Below is a small trained network, with its code and all its weights. Each question gives an input and a class and asks what happens when units are switched off, that is, made to give their printed mean instead of their output.

import numpy as np


def w(rows, s, z=0):
    codes = np.array(rows[::2]) - 128.0
    scale = np.full(codes.shape[1], s)
    scale[-1] = z or s
    return codes * scale


def f(y):
    return np.maximum(y, 0)


def log_softmax(a):
    a = a - a.max(-1, keepdims=True)
    return a - np.log(np.exp(a).sum(-1, keepdims=True))


def net(x, mask):
    res = np.array(x, float).reshape(1, 7) / 4 @ E
    y = f(res @ A[0][:, :-1].T + A[0][:, -1])
    res = res + np.where(mask, y, B[0][:, -1]) @ B[0][:, :-1]
    return log_softmax(res[-1] @ U[:, :-1].T + U[:, -1])


A, B = {}, {}
E = w([
[127,131,117,124,150,109,140,143,119,144],'x0',
[226,149,45,187,195,199,170,50,159,137],'x1',
[127,124,117,131,134,114,160,135,117,131],'x2',
[113,158,6,120,94,90,94,131,153,80],'x3',
[171,110,153,105,134,105,139,142,241,107],'x4',
[114,67,80,175,54,175,134,163,164,205],'x5',
[94,73,111,186,158,36,110,85,134,155],'x6',
],0.013)
A[0] = w([
[76,156,89,135,122,163,122,91,77,136,184],'n0',
[168,111,119,151,72,157,117,153,153,206,91],'n1',
[127,106,100,168,143,139,154,165,150,132,154],'n2',
[148,85,200,144,144,148,156,83,125,176,75],'n3',
[72,65,127,199,147,66,113,67,114,144,68],'n4',
[181,134,74,125,181,185,147,34,124,161,61],'n5',
[138,151,12,136,84,72,103,133,159,55,78],'n6',
[160,176,126,91,78,170,188,179,87,122,113],'n7',
[172,123,94,131,151,142,156,78,145,126,3],'n8',
[177,123,125,78,113,97,162,127,254,112,134],'n9',
[114,103,150,192,126,72,172,93,149,116,98],'n10',
[126,185,149,152,161,98,190,70,111,53,121],'n11',
[122,59,97,180,94,150,180,149,115,155,73],'n12',
[77,101,86,125,76,134,147,125,154,155,71],'n13',
],0.012,0.0055)
B[0] = w([
[158,97,114,225,106,69,162,46,100,243,190],'n0',
[111,203,117,143,151,91,21,164,153,73,202],'n1',
[107,154,164,206,134,136,155,139,131,115,178],'n2',
[232,145,162,112,123,181,168,194,21,150,187],'n3',
[89,162,64,39,126,237,116,88,204,121,211],'n4',
[48,98,134,53,75,81,160,123,72,87,234],'n5',
[247,143,168,91,115,177,169,202,85,170,254],'n6',
[125,82,79,72,124,185,79,26,241,101,195],'n7',
[91,112,114,48,87,117,133,171,90,79,183],'n8',
[104,77,198,169,131,91,113,2,135,198,236],'n9',
[132,142,85,83,114,187,161,118,146,111,177],'n10',
[168,211,148,181,157,52,99,138,180,107,199],'n11',
[110,197,123,189,147,101,86,158,121,99,196],'n12',
[133,167,162,126,129,120,81,138,115,84,188],'n13',
],0.0075,0.017)
U = w([
[19,95,145,42,3,61,141,168,58,83,109],'0',
[142,152,42,93,186,254,128,46,189,102,77],'1',
[247,142,145,134,121,187,155,192,61,185,72],'2',
[139,216,121,223,200,85,58,123,114,32,94],'3',
[111,105,134,217,100,95,150,23,94,249,150],'4',
[116,165,129,151,105,137,145,103,111,147,255],'5',
],0.0081,0.0099)

Each question gives the input, the list of numbers given to net, and the class t.
The units are the neurons (one row each of A and B). Each row of codes is followed by its name. A weight is (code - 128) times the scale printed after its matrix; where a second scale follows, it is the last column's (A, B and U).
mask holds one flag per neuron, in row order. A switched-off neuron (its flag False) gives its mean, the last column of its row in B, instead of its output. The means were averaged over made-up inputs and are rounded, as every weight is.
A unit's drop is (log p(t) with every unit on - log p(t) with that unit switched off) / (log p(t) with every unit on - log p(t) with every unit switched off).
The circuit of an input: a set's keep is (log p(t) with only the set's units on - log p(t) with every unit switched off) / (log p(t) with every unit on - log p(t) with every unit switched off). Starting from the 12 units with the biggest drops (on a tie, the unit counted first), units are removed one at a time, each time the one whose removal leaves the highest keep (on an exact tie, the one counted first), for as long as the keep stays at least 0.8.
units of the circuit, in order: the units of the circuit, biggest drop first
unit that matters most: the unit with the biggest drop
top k neurons: the k neurons with the biggest drops, biggest first
drop when u is switched off: that unit's drop, to one decimal
input [7,7,-4,5,7,1,-3], class 0: units of the circuit, in order -> n5; n8
input [3,8,1,8,-6,4,5], class 0: units of the circuit, in order -> n5
input [-7,-7,-8,-6,0,-8,-3], class 3: top 2 neurons -> n5; n6
input [-7,-7,1,8,-5,1,-1], class 2: units of the circuit, in order -> n6; n5
input [-1,-6,0,5,8,2,7], class 4: top 3 neurons -> n9; n5; n7
input [8,-7,-7,-8,-4,-4,-4], class 2: top 3 neurons -> n5; n3; n8
input [4,-6,-7,2,7,-5,3], class 4: units of the circuit, in order -> n9; n5
input [-7,0,0,-1,2,-4,4], class 1: top 2 neurons -> n1; n12
input [-5,2,-7,-4,8,-7,1], class 4: top 3 neurons -> n9; n1; n12
input [8,1,-3,6,-4,7,4], class 3: top 2 neurons -> n12; n1
input [5,2,2,-4,8,5,-8], class 1: top 3 neurons -> n7; n0; n1
input [-7,-5,0,2,2,0,8], class 1: top 2 neurons -> n4; n5
input [-8,-5,-2,-2,-4,-6,4], class 3: top 2 neurons -> n5; n11
input [-2,8,0,-8,-7,6,-1], class 0: top 3 neurons -> n5; n6; n8
input [4,-6,-5,3,-7,6,-6], class 4: top 2 neurons -> n0; n5
input [0,-5,-1,2,-6,-7,-2], class 3: units of the circuit, in order -> n5
input [8,-1,-6,-1,8,-7,-7], class 4: top 2 neurons -> n9; n4
input [-5,-5,-7,-4,7,5,0], class 4: top 4 neurons -> n9; n5; n6; n8
input [-7,5,-5,-1,8,6,-6], class 4: top 2 neurons -> n9; n4
input [4,-1,-5,-6,-5,-1,4], class 2: top 3 neurons -> n3; n9; n7
input [-8,-2,5,-6,4,8,-1], class 3: units of the circuit, in order -> n1; n12
input [8,-4,7,4,-6,-8,0], class 3: unit that matters most -> n11
input [6,-6,3,-7,-8,8,5], class 3: units of the circuit, in order -> n12; n1
input [-5,2,2,4,6,0,-1], class 4: drop when n9 is switched off -> 1.1
input [7,1,5,0,1,0,-5], class 1: drop when n7 is switched off -> 0.4
input [6,8,-6,-5,5,-4,5], class 0: drop when n12 is switched off -> 0.0
input [3,3,-3,-4,6,-8,-6], class 3: unit that matters most -> n11
input [-2,-3,1,-4,6,0,-8], class 1: drop when n0 is switched off -> 0.1
